Below is a small trained network, with its code and all its weights. Each question gives an input and a class and asks what happens when units are switched off, that is, made to give their printed mean instead of their output.

import numpy as np


def w(rows, s, z=0):
    codes = np.array(rows[::2]) - 128.0
    scale = np.full(codes.shape[1], s)
    scale[-1] = z or s
    return codes * scale


def f(y):
    return y / 2 * (1 + np.tanh(0.7978845608 * (y + 0.044715 * y**3)))


def log_softmax(a):
    a = a - a.max(-1, keepdims=True)
    return a - np.log(np.exp(a).sum(-1, keepdims=True))


def net(x, mask):
    res = np.array(x, float).reshape(1, 5) / 4 @ E
    y = f(res @ A[0][:, :-1].T + A[0][:, -1])
    res = res + np.where(mask, y, B[0][:, -1]) @ B[0][:, :-1]
    return log_softmax(res[-1] @ U[:, :-1].T + U[:, -1])


A, B = {}, {}
E = w([
[57,141,87,59,94,168,87],'x0',
[229,82,108,89,114,88,64],'x1',
[89,242,239,110,193,91,83],'x2',
[196,179,169,181,160,184,231],'x3',
[58,255,70,239,74,37,127],'x4',
],0.0064)
A[0] = w([
[201,54,131,96,161,227,130,167],'N0',
[140,168,181,174,172,114,163,204],'N1',
[65,189,74,131,67,155,115,171],'N2',
[152,158,170,169,150,114,215,156],'N3',
[177,208,160,195,152,87,192,188],'N4',
[198,182,158,158,151,87,147,188],'N5',
[148,98,102,171,111,118,135,171],'N6',
[153,83,137,4,137,126,53,169],'N7',
[140,67,119,138,120,194,169,160],'N8',
[89,191,69,132,37,84,85,94],'N9',
[193,36,122,98,123,254,195,187],'N10',
[94,179,217,103,195,191,130,123],'N11',
[153,76,147,24,133,113,54,184],'N12',
[109,72,124,38,146,106,85,113],'N13',
[91,199,187,94,186,204,200,150],'N14',
[167,89,163,13,113,120,66,202],'N15',
[141,156,142,196,159,10,94,168],'N16',
[68,180,147,170,121,87,62,123],'N17',
[94,117,57,134,77,141,118,221],'N18',
[125,81,1,166,51,80,103,254],'N19',
],0.0071,0.0033)
B[0] = w([
[156,159,54,143,178,179,127,225],'N0',
[141,129,176,171,89,107,115,188],'N1',
[114,117,97,81,195,166,150,192],'N2',
[158,114,162,171,91,102,108,188],'N3',
[112,147,165,201,68,111,66,218],'N4',
[126,134,114,189,99,124,68,182],'N5',
[142,86,127,136,122,103,134,160],'N6',
[77,121,99,172,150,124,39,212],'N7',
[190,129,79,114,142,153,174,185],'N8',
[156,116,41,106,173,148,138,194],'N9',
[226,175,76,98,163,226,178,255],'N10',
[137,86,193,139,126,91,154,176],'N11',
[72,109,99,173,152,110,51,208],'N12',
[92,111,135,175,128,108,59,177],'N13',
[123,127,215,138,113,70,155,191],'N14',
[89,111,107,180,165,153,52,210],'N15',
[181,137,124,170,85,136,122,189],'N16',
[183,159,136,98,137,161,192,179],'N17',
[140,69,89,93,179,117,150,195],'N18',
[139,1,80,110,146,61,145,250],'N19',
],0.0079,0.0077)
U = w([
[123,161,101,97,50,124,127,2],'0',
[112,154,75,116,179,195,84,138],'1',
[179,202,162,164,79,153,161,117],'2',
[29,154,189,67,112,102,190,111],'3',
[100,42,142,170,104,44,70,173],'4',
[181,67,83,23,167,145,254,163],'5',
],0.0082,0.004)

Each question gives the input, the list of numbers given to net, and the class t.
The units are the neurons (one row each of A and B). Each row of codes is followed by its name. A weight is (code - 128) times the scale printed after its matrix; where a second scale follows, it is the last column's (A, B and U).
mask holds one flag per neuron, in row order. A switched-off neuron (its flag False) gives its mean, the last column of its row in B, instead of its output. The means were averaged over made-up inputs and are rounded, as every weight is.
A unit's drop is (log p(t) with every unit on - log p(t) with that unit switched off) / (log p(t) with every unit on - log p(t) with every unit switched off).
The circuit of an input: a set's keep is (log p(t) with only the set's units on - log p(t) with every unit switched off) / (log p(t) with every unit on - log p(t) with every unit switched off). Starting from the 12 units with the biggest drops (on a tie, the unit counted first), units are removed one at a time, each time the one whose removal leaves the highest keep (on an exact tie, the one counted first), for as long as the keep stays at least 0.8.
circuit, biggest first: the units of the circuit, biggest drop first
top k neurons: the k neurons with the biggest drops, biggest first
drop when u is switched off: that unit's drop, to one decimal
input [-6,5,8,-3,2], class 2: circuit, biggest first => N19; N16
input [7,-3,4,0,-5], class 4: circuit, biggest first => N11; N14
input [2,-6,0,6,-4], class 2: circuit, biggest first => N19; N14
input [-1,4,8,8,-2], class 4: circuit, biggest first => N10
input [-4,6,6,-5,6], class 2: circuit, biggest first => N17; N16
input [-1,-3,1,-5,1], class 5: circuit, biggest first => N4; N7
input [-5,-6,2,-4,4], class 2: circuit, biggest first => N17; N19; N16
input [8,-7,7,-7,2], class 5: circuit, biggest first => N17; N2; N4
input [-1,8,-6,3,-5], class 1: circuit, biggest first => N15; N0
input [-5,-6,6,5,-2], class 4: top 2 neurons => N10; N11
input [2,-8,6,-8,3], class 3: top 4 neurons => N10; N19; N0; N8
input [2,-8,2,1,6], class 2: top 2 neurons => N17; N19
input [5,7,-5,2,-3], class 1: top 3 neurons => N7; N15; N12
input [-8,5,3,-5,-7], class 1: top 2 neurons => N0; N19
input [-6,-4,7,1,-5], class 4: top 2 neurons => N10; N11
input [0,8,2,5,0], class 2: top neuron => N19
input [-5,3,-6,-4,-4], class 1: drop when N0 is switched off => 0.2
input [8,3,7,5,0], class 3: drop when N14 is switched off => 0.1
input [5,-1,-1,-1,1], class 5: drop when N7 is switched off => 0.1
input [1,1,-1,5,-1], class 2: drop when N16 is switched off => -0.1
input [-7,-2,-7,-6,8], class 5: top neuron => N9
